Below are the code and all the weights of a small trained network. Each question names an input and a class and asks about switching units off, where a switched-off unit gives its printed mean instead of its output.

import numpy as np


def w(rows, s, z=0):
    codes = np.array(rows[::2]) - 128.0
    scale = np.full(codes.shape[1], s)
    scale[-1] = z or s
    return codes * scale


def f(y):
    return np.maximum(y, 0)


def log_softmax(a):
    a = a - a.max(-1, keepdims=True)
    return a - np.log(np.exp(a).sum(-1, keepdims=True))


def net(x, mask):
    res = np.array(x, float).reshape(1, 3) / 4 @ E
    y = f(res @ A[0][:, :-1].T + A[0][:, -1])
    res = res + np.where(mask, y, B[0][:, -1]) @ B[0][:, :-1]
    return log_softmax(res[-1] @ U[:, :-1].T + U[:, -1])


A, B = {}, {}
E = w([
[196,173,72,100,135,36,184],'x0',
[164,169,90,58,116,183,1],'x1',
[145,148,223,127,241,107,117],'x2',
],0.0089)
A[0] = w([
[132,114,107,148,69,102,178,236],'n1',
[142,146,97,119,89,34,254,252],'n2',
[96,136,94,100,50,238,44,222],'n3',
[115,135,140,100,112,188,107,33],'n4',
[170,155,148,78,201,88,126,99],'n5',
[178,223,83,30,137,79,83,138],'n6',
[135,115,134,121,122,105,118,73],'n7',
],0.012,0.0037)
B[0] = w([
[163,176,153,159,141,25,194,180],'n1',
[178,6,71,162,152,56,230,222],'n2',
[246,34,146,173,48,98,62,247],'n3',
[169,112,97,125,129,37,155,155],'n4',
[115,186,205,236,42,86,124,175],'n5',
[150,125,200,45,192,146,31,205],'n6',
[85,94,136,155,144,126,109,129],'n7',
],0.013,0.016)
U = w([
[182,86,111,141,87,52,118,162],'0',
[164,94,165,87,140,155,95,117],'1',
[111,161,105,80,120,150,133,27],'2',
[90,173,68,105,115,168,120,38],'3',
[120,101,84,144,140,83,255,92],'4',
[78,231,167,149,120,128,154,59],'5',
[108,163,215,117,167,133,108,253],'6',
],0.0091,0.0043)

Each question gives the input, the list of numbers given to net, and the class t.
The units are the neurons (one row each of A and B). Each row of codes is followed by its name. A weight is (code - 128) times the scale printed after its matrix; where a second scale follows, it is the last column's (A, B and U).
mask holds one flag per neuron, in row order. A switched-off neuron (its flag False) gives its mean, the last column of its row in B, instead of its output. The means were averaged over made-up inputs and are rounded, as every weight is.
A unit's drop is (log p(t) with every unit on - log p(t) with that unit switched off) / (log p(t) with every unit on - log p(t) with every unit switched off).
The circuit of an input: a set's keep is (log p(t) with only the set's units on - log p(t) with every unit switched off) / (log p(t) with every unit on - log p(t) with every unit switched off). Starting from all 7 units, units are removed one at a time, each time the one whose removal leaves the highest keep (on an exact tie, the one counted first), for as long as the keep stays at least 0.8.
circuit, biggest first: the units of the circuit, biggest drop first
most important unit: the unit with the biggest drop
k most important neurons: the k neurons with the biggest drops, biggest first
drop when u is switched off: that unit's drop, to one decimal
input [8,6,1], class 1: circuit, biggest first	n6
input [7,5,3], class 6: circuit, biggest first	n6, n3
input [5,3,4], class 6: circuit, biggest first	n3, n6
input [-4,-4,-3], class 4: circuit, biggest first	n3, n6
input [-7,-5,3], class 6: 2 most important neurons	n2, n3
input [-1,7,4], class 1: 2 most important neurons	n6, n2
input [0,8,0], class 1: 2 most important neurons	n6, n2
input [7,-3,5], class 4: 2 most important neurons	n3, n2
input [-1,8,-1], class 1: 4 most important neurons	n6, n2, n1, n5
input [5,-2,-8], class 4: drop when n6 is switched off	0.0
input [8,7,0], class 1: drop when n6 is switched off	0.7
input [4,1,7], class 6: drop when n3 is switched off	0.3
input [2,8,4], class 1: drop when n1 is switched off	0.1
input [-2,-3,-3], class 4: most important unit	n3
